In the rows, zero is written as 128.
Here are made-up objects, facts about them, and rows of numbers that follow some of those facts. Name the object behind each unnamed row.

Facts:
bastegem	λ	765; bebas	λ	765; bemel	λ	151; bogis	λ	151; bosa	λ	151; broplus	λ	635
deduk	λ	151; divor	λ	151; drabrul	λ	3; drepi	λ	3; drerel	λ	635; drezem	λ	765
driski	λ	765; drokliflim	λ	635; feno	λ	635; fiskil	λ	765; flero	λ	765; flivogru	λ	635
fodrir	λ	635; fopom	λ	151; funek	λ	635; garir	λ	151; gastaskes	λ	3; gedram	λ	151
gitretrak	λ	635; gituvel	λ	765; gogra	λ	151; gopudres	λ	3; grabrar	λ	635; graflun	λ	151
grotar	λ	151; gruplom	λ	3; gume	λ	151; guses	λ	765; kaskur	λ	635; kavur	λ	3
kivum	λ	765; klasi	λ	765; klepoke	λ	765; klutrabi	λ	765; kodre	λ	3; lakam	λ	765
malamem	λ	151; mekes	λ	3; meklus	λ	635; mikal	λ	151; moklu	λ	151; motri	λ	765
nidruk	λ	3; nofer	λ	3; pladre	λ	151; plasas	λ	635; plebek	λ	151; pleves	λ	765
potrul	λ	3; pubuk	λ	151; rakle	λ	765; raziplas	λ	635; razom	λ	151; reflu	λ	3
rifu	λ	151; ropen	λ	3; sivipe	λ	765; skeke	λ	151; skenasi	λ	765; skevi	λ	765
skogor	λ	3; stova	λ	3; stufo	λ	765; stuklem	λ	151; susi	λ	765; teti	λ	635
tovam	λ	3; tribuk	λ	765; troku	λ	635; trozotrul	λ	3; vapla	λ	765; vutra	λ	151
zagrak	λ	765; zakam	λ	3; zotroflil	λ	151; zudeno	λ	3; bastegem	α	trozotrul; bastegem	α	grotar
bebas	α	kivum; bemel	α	rifu; bosa	α	broplus; bosa	α	klutrabi; broplus	α	zudeno; deduk	α	plebek
deduk	α	lakam; divor	α	kaskur; drabrul	α	klutrabi; drepi	α	plasas; drezem	α	bebas; drezem	α	nofer
driski	α	kaskur; drokliflim	α	klutrabi; drokliflim	α	drerel; feno	α	fiskil; feno	α	kaskur; flero	α	guses
flero	α	trozotrul; fodrir	α	skenasi; fopom	α	plebek; funek	α	skogor; garir	α	plasas; gastaskes	α	trozotrul
gastaskes	α	kodre; gedram	α	nidruk; gedram	α	rifu; gitretrak	α	skevi; gitretrak	α	pladre; gitretrak	α	plebek
gituvel	α	plasas; gogra	α	drerel; gopudres	α	meklus; gopudres	α	klutrabi; gopudres	α	teti; grabrar	α	bogis
grabrar	α	meklus; grabrar	α	nidruk; graflun	α	divor; grotar	α	plasas; gruplom	α	skogor; guses	α	gume
kaskur	α	plasas; kavur	α	flivogru; kavur	α	skevi; lakam	α	fiskil; lakam	α	kodre; malamem	α	garir
mekes	α	drabrul; mekes	α	sivipe; mekes	α	vapla; meklus	α	bogis; mikal	α	skeke; mikal	α	kaskur
moklu	α	malamem; motri	α	flivogru; motri	α	klepoke; nidruk	α	kodre; nofer	α	gume; pladre	α	vutra
pladre	α	klasi; plasas	α	bogis; pleves	α	mikal; potrul	α	kodre; pubuk	α	skogor; pubuk	α	grotar
rakle	α	flivogru; raziplas	α	bebas; raziplas	α	nidruk; raziplas	α	plasas; razom	α	teti; razom	α	grotar
razom	α	stufo; reflu	α	vapla; rifu	α	bebas; rifu	α	skogor; ropen	α	skevi; ropen	α	meklus
sivipe	α	zotroflil; skeke	α	broplus; skeke	α	potrul; skenasi	α	skogor; skenasi	α	plebek; stova	α	razom
stufo	α	flivogru; stufo	α	grabrar; stufo	α	kodre; stuklem	α	kodre; susi	α	skogor; susi	α	stova
susi	α	plebek; susi	α	lakam; teti	α	flivogru; teti	α	skogor; teti	α	nidruk; tovam	α	feno
tribuk	α	guses; troku	α	bastegem; trozotrul	α	grabrar; vapla	α	rifu; zagrak	α	potrul; zakam	α	drezem
zudeno	α	meklus; bastegem	δ	a; bebas	δ	a; bemel	δ	b; bogis	δ	b; bosa	δ	a
broplus	δ	b; deduk	δ	a; divor	δ	b; drabrul	δ	a; drepi	δ	b; drerel	δ	a
drezem	δ	a; driski	δ	b; drokliflim	δ	b; feno	δ	a; fiskil	δ	a; flero	δ	a
flivogru	δ	a; fodrir	δ	b; fopom	δ	a; funek	δ	a; garir	δ	a; gastaskes	δ	b
gedram	δ	a; gitretrak	δ	a; gituvel	δ	a; gogra	δ	a; gopudres	δ	a; grabrar	δ	a
graflun	δ	b; grotar	δ	a; gruplom	δ	a; gume	δ	a; guses	δ	a; kaskur	δ	a
kavur	δ	a; kivum	δ	a; klasi	δ	a; klepoke	δ	a; klutrabi	δ	b; kodre	δ	a
lakam	δ	a; malamem	δ	a; mekes	δ	a; meklus	δ	a; mikal	δ	b; moklu	δ	a
motri	δ	b; nidruk	δ	b; nofer	δ	b; pladre	δ	a; plasas	δ	b; plebek	δ	a
pleves	δ	a; potrul	δ	a; pubuk	δ	a; rakle	δ	a; raziplas	δ	a; razom	δ	a
reflu	δ	a; rifu	δ	b; ropen	δ	a; sivipe	δ	a; skeke	δ	a; skenasi	δ	b
skevi	δ	b; skogor	δ	a; stova	δ	b; stufo	δ	a; stuklem	δ	a; susi	δ	a
teti	δ	b; tovam	δ	b; tribuk	δ	a; troku	δ	a; trozotrul	δ	b; vapla	δ	a
vutra	δ	a; zagrak	δ	a; zakam	δ	a; zotroflil	δ	a; zudeno	δ	a; bastegem	Ξ	e
bebas	Ξ	c; bemel	Ξ	c; bogis	Ξ	c; bosa	Ξ	e; broplus	Ξ	d; deduk	Ξ	e
divor	Ξ	d; drabrul	Ξ	d; drepi	Ξ	e; drerel	Ξ	e; drezem	Ξ	d; driski	Ξ	c
drokliflim	Ξ	d; feno	Ξ	c; fiskil	Ξ	e; flero	Ξ	d; flivogru	Ξ	d; fodrir	Ξ	c
fopom	Ξ	c; funek	Ξ	c; garir	Ξ	c; gastaskes	Ξ	d; gedram	Ξ	d; gitretrak	Ξ	c
gituvel	Ξ	e; gogra	Ξ	e; gopudres	Ξ	c; grabrar	Ξ	c; graflun	Ξ	e; grotar	Ξ	e
gruplom	Ξ	e; gume	Ξ	c; guses	Ξ	d; kaskur	Ξ	d; kavur	Ξ	d; kivum	Ξ	d
klasi	Ξ	c; klepoke	Ξ	c; klutrabi	Ξ	d; kodre	Ξ	d; lakam	Ξ	d; malamem	Ξ	e
mekes	Ξ	e; meklus	Ξ	c; mikal	Ξ	c; moklu	Ξ	e; motri	Ξ	e; nidruk	Ξ	c
nofer	Ξ	e; pladre	Ξ	c; plasas	Ξ	d; plebek	Ξ	c; pleves	Ξ	e; potrul	Ξ	c
pubuk	Ξ	e; rakle	Ξ	e; raziplas	Ξ	c; razom	Ξ	e; reflu	Ξ	c; rifu	Ξ	d
ropen	Ξ	c; sivipe	Ξ	d; skeke	Ξ	d; skenasi	Ξ	d; skevi	Ξ	d; skogor	Ξ	d
stova	Ξ	e; stufo	Ξ	c; stuklem	Ξ	c; susi	Ξ	e; teti	Ξ	c; tovam	Ξ	d
tribuk	Ξ	e; troku	Ξ	d; trozotrul	Ξ	e; vapla	Ξ	e; vutra	Ξ	d; zagrak	Ξ	c
zakam	Ξ	e; zotroflil	Ξ	d; zudeno	Ξ	e

Some rows with their names:
motri: [ 93 135 110 148 127 123 106 110 180 140 138 113 123 120  82 119 146  98
  88 108 117]
plasas: [ 97 126 119 139 128  88  86 130 153 133 139 156 134 119  91 138 139 112
  96 114 104]
drepi: [ 96 123 120 135 125  86  99 125 159 140 135 155 133 113  84 135 124 117
  81 119  92]
grotar: [139 132 125 120 129 129 118 129 108 133 124 121 127 127 142 137 119 137
 130 137 146]
pubuk: [138 122 120 121 129 131 143 120 112 133 127 116 130 130 145 133 119 139
 124 136 132]
meklus: [138 136 133 126 129 131 121 124 113 127 127 118 126 133 143 124 127 136
 140 134 144]
stufo: [133 139 128 123 131 140 124 125 116 128 121 116 127 126 143 128 120 133
 141 135 146]
broplus: [ 96 128 146 136 125  88 109 131 166 132 148 151 137 123  90 116 129 112
 115 110 116]
bosa: [135 124 148 126 127 140 157 118 120 125 131 122 131 138 138 112 116 141
 136 139 143]
zagrak: [136 125 147 120 130 126 156 119 107 125 128 131 141 133 130  99  99 134
 152 141 157]
stova: [ 93 128 114 133 126  90 109 133 151 136 146 145 127 125  93 133 144 106
 123 107 100]
susi: [136 128 122 120 128 139 162 124 108 130 126 118 125 128 148 129 114 130
 139 129 129]
reflu: [160  86 143 132 131 149 145 115 135 130 123 130 126 122 151 129 174 141
 134 129 140]
guses: [136 123 118 116 130 150 109 143 127 125 115 102 149 162 142 116 142 134
 139 137 136]
gume: [132 136 114 120 130 143  98 150 127 116 107 108 148 152 147 120 138 132
 146 136 135]
rakle: [134 137 116 128 129 154 151 114 118 135 122 100 121 130 137 120 119 131
 122 136 149]
mikal: [105 133 149 135 127  90 107 132 157 126 148 154 136 111  80 115 128 106
 103 110 109]
skenasi: [ 87 122 107 132 126  91 128 134 162 133 149 148 122 117 102 131 137 104
 129 106  91]
funek: [133 112 114 117 128 138 155 122 107 128 130 114 124 123 149 131 132 131
 141 131 130]
drerel: [120 146 169 143 123 155 116 143 122 121 152 110 115 148 154 133 118 152
 125 140 124]
kavur: [143 133 119 126 128 149 145 118 122 134 120 115 120 132 140 126 122 130
 130 133 146]
drezem: [124 122 120 128 126 134 128 135 123 112 103 113 134 102 150 120 117 138
 138 139 129]
gedram: [140 115 126 124 130 132 142 119 115 131 122 121 129 118 148 127 135 138
 136 135 135]

Name these rows:
[134 133 125 116 127 126 128 117 108 147 111 114 140 144 134 154  97 147
 109 136 139]	troku
[144 100 148 142 130 148 163 127 128 115 108 122 122 158 125 161 115 137
 183 132 146]	sivipe
[104 102 125 137 127  92 115 125 170 137 141 153 139 100 104 127 173 111
 101 109  94]	bemel
[154 132 155 119 129 140 155 121 108 120 127 132 139 115 127 104 112 130
 124 138 149]	pleves
[132 132 130 130 127 118  99 135 115 112 108 120 129 100 160 133 148 136
 146 132 143]	kivum
[143  97 147 136 128 150 163 118 126 122 119 122 128 141 137 143 135 138
 159 135 142]	mekes
[ 95 125 128 128 127  94 119 127 161 144 143 141 143 131  89 127 131 111
 111 115  97]	gastaskes
[138 139 135 126 132 125 108 133 102 124 124 120 126 130 143 128 124 134
 155 131 152]	kodre
[ 98 113 127 139 126  89  97 130 165 134 140 146 130 114 102 137 163 110
 109 109  96]	rifu
[ 92 137 131 137 126  84  74 138 154 132 140 150 132 126  92 135 149 110
 123 109 110]	bogis
[ 94 144 124 140 125  91  94 136 167 135 139 154 118 131 102 125 139 103
 124 107 111]	skevi
[136 146 126 131 130 139 117 125 118 125 119 104 115 130 144 132 135 128
 149 130 157]	flivogru
[148 114  75 136 138 146 109 122 102 119 137 151 115 139 123 122 124 146
 106 164 137]	moklu
[137 113 153 139 128 142 144 127 125 122 124 122 123 141 140 136 133 140
 155 131 142]	drabrul
[118 134 144 139 130 134 121 136 139 146 138 156 143  76  73 129 146 100
  99 113  66]	tovam
[116 114 109 130 123 137 159 127 129 113  94 107 142  88 149 116 104 141
 121 148 121]	zakam
[149 130 113 118 126 145 168 126 124 129 120 131 115 135 145 116 113 133
 135 135 139]	gitretrak
[137 140 118 120 130 132 130 136 100 122 126 124 114 124 155 131 122 126
 163 127 135]	plebek
[ 81 123 113 133 123  93  96 142 179 121 121 135 147 110 100 118 143 110
 113 115  90]	nofer
[ 90 134 147 146 124  86  86 138 171 129 152 146 125 132  96 130 147 115
 130 110 107]	klutrabi
[ 83 112  96 127 125  96 156 127 154 133 158 143 120 122 101 128 131 101
 129 106  76]	fodrir
[ 83 121 151 146 122 115 118 130 171 137 163 144 130 130  96 123 122 128
  89 119  86]	drokliflim
[158 142 142 120 132 160 136 138  95 122 119 127 127 102 131 128 132 130
 122 133 131]	feno

The same objects again, as new rows of numbers:
Some rows with their names:
bebas: [125  92 148 127 117 105 154 156 118 128 102 133  93 145 112 109 123 112
 122 131 136 111 125 110 134 117]
graflun: [119 232 107 193 119 143  67 100 136 151 190 115 179  39 182 164 125 156
 149  92 115 164 119 161 119 148]
susi: [131 102 122  86 132 128 149 136 109 128 132 119  98 187  91 107 109 127
 135 148 134 121 132 130 127 132]
lakam: [132  94 132  96 130 129 141 135 125 112 103 124 104 171 103 107 125 120
 128 134 119 115 128 109 119 128]
stova: [139 232 123 178 129 144  76 115 136 174 179 107 183  67 185 168 128 147
 132  81  99 164 122 186 127 132]
plasas: [128 231 126 201 112 136  71 108 152 147 161 111 179  29 194 165 137 148
 135  76  94 163 119 152 119 135]
grotar: [128  86 134 114 119 121 145 137 133  97  95 128 100 153 111 108 129 118
 134 131 117 115 129  93 121 128]
nidruk: [144 226 130 186 130 142  77 123 147 168 163 111 184  59 197 166 137 145
 129  71  94 164 120 178 124 126]
grabrar: [129  84 124 106 131 129 139 132 132  96 104 130 104 165 111 111 130 124
 137 136 132 122 122 106 121 125]
trozotrul: [135 221 126 190 126 145  69 114 151 163 167 122 183  52 197 165 145 147
 130  76 108 166 113 173 123 126]
flero: [120  76 126 107 134 124 132 141 121 115 122 148 100 163 117  99 135 119
 130 140 171 120 108 121 130 123]
guses: [116  73 144 123 124 114 133 147 123 122 100 155 100 141 118  98 141 110
 108 138 170 112 109 114 136 116]
tribuk: [112  74 137 118 129 117 135 143 116 128 119 152  99 151 113  99 137 116
 120 139 181 111 108 121 135 117]
broplus: [131 222 118 191 133 143  82  99 152 151 170 119 195  42 193 177 142 148
 139  96 110 163 123 162 131 130]
skeke: [126  78 120 103 136 131 145 127 135  97 107 129 109 163 113 115 134 126
 138 147 131 119 131 104 124 128]
potrul: [136  82 131 101 134 129 145 139 134 103  95 128 105 171 115 111 137 119
 129 133 122 119 125 107 121 119]
zudeno: [128  79 123 111 134 129 146 122 137  95 102 134 113 151 110 114 137 121
 136 149 130 118 130  97 124 127]
bemel: [132 233 126 186 123 128  87 129 120 187 197 111 172  59 185 173 111 148
 131  86 118 165 124 193 137 131]
pladre: [120 112 137  86 132 132 134 113 104 126 106 145 125 144  75 105 133 119
  95 162 148  98 141 112 134 137]
flivogru: [147  91 150  98 136 130 147 141 138 116  74 130 117 163 114 115 148 111
 108 125 110 113 139 109 125 110]
malamem: [119  88 125 117 117 120 141 129 131  97 105 130 101 144 104 109 128 121
 137 142 128 113 126  89 120 135]
gogra: [122  70 120 112 144 122 164 120 132 108 113 143 124 148 103 131 128 119
 132 176 151 112 143 105 145 125]
feno: [122  92 119 106 119 124 136 128 124  95 111 125  97 154 104 106 122 126
 140 143 127 117 126  95 115 138]

Which object is each row?
[121 236 113 194 114 140  70 101 141 151 180 115 178  33 182 166 129 153
 142  87 103 161 119 157 120 145]	divor
[117  78 153 130 124 111 139 154 123 126  89 156 102 130 119 101 143 108
 102 130 164 104 113 112 137 109]	gume
[143 230 117 163 144 153  71 111 134 180 194 120 193  81 187 169 135 154
 130  95 121 171 121 203 130 130]	motri
[126  71 138 124 137 117 169 125 140 109  87 141 129 135 109 132 142 112
 126 164 132 110 146  93 143 114]	drerel
[128  86 142 120 121 105 168 155 118 133 109 126 100 154 104 124 111 115
 123 142 129 110 141 113 140 117]	vapla
[142 102 159 111 116 113 162 155 126 127  79 121 104 155 106 119 125 110
 108 123  99 103 144 107 126 118]	skogor
[120  92 129 120 114 124 143 128 137  86  89 127  98 135 110 107 130 118
 135 132 115 108 127  78 116 133]	kaskur
[133  96 139 111 116 126 141 136 130 104  88 126 105 150 108 109 134 117
 125 128 110 110 134  92 117 129]	fiskil
[140  85 143  93 138 129 144 134 133 120  92 132 119 168 107 114 142 118
 113 137 124 114 132 117 127 116]	klepoke
[126  86 129 111 126 105 167 152 112 135 123 129 100 161 101 122 106 119
 129 151 141 115 138 116 139 122]	reflu
[139 110 157 101 118 122 149 141 121 124  79 128 112 149  94 109 130 113
  96 132 102 101 147 104 124 124]	plebek

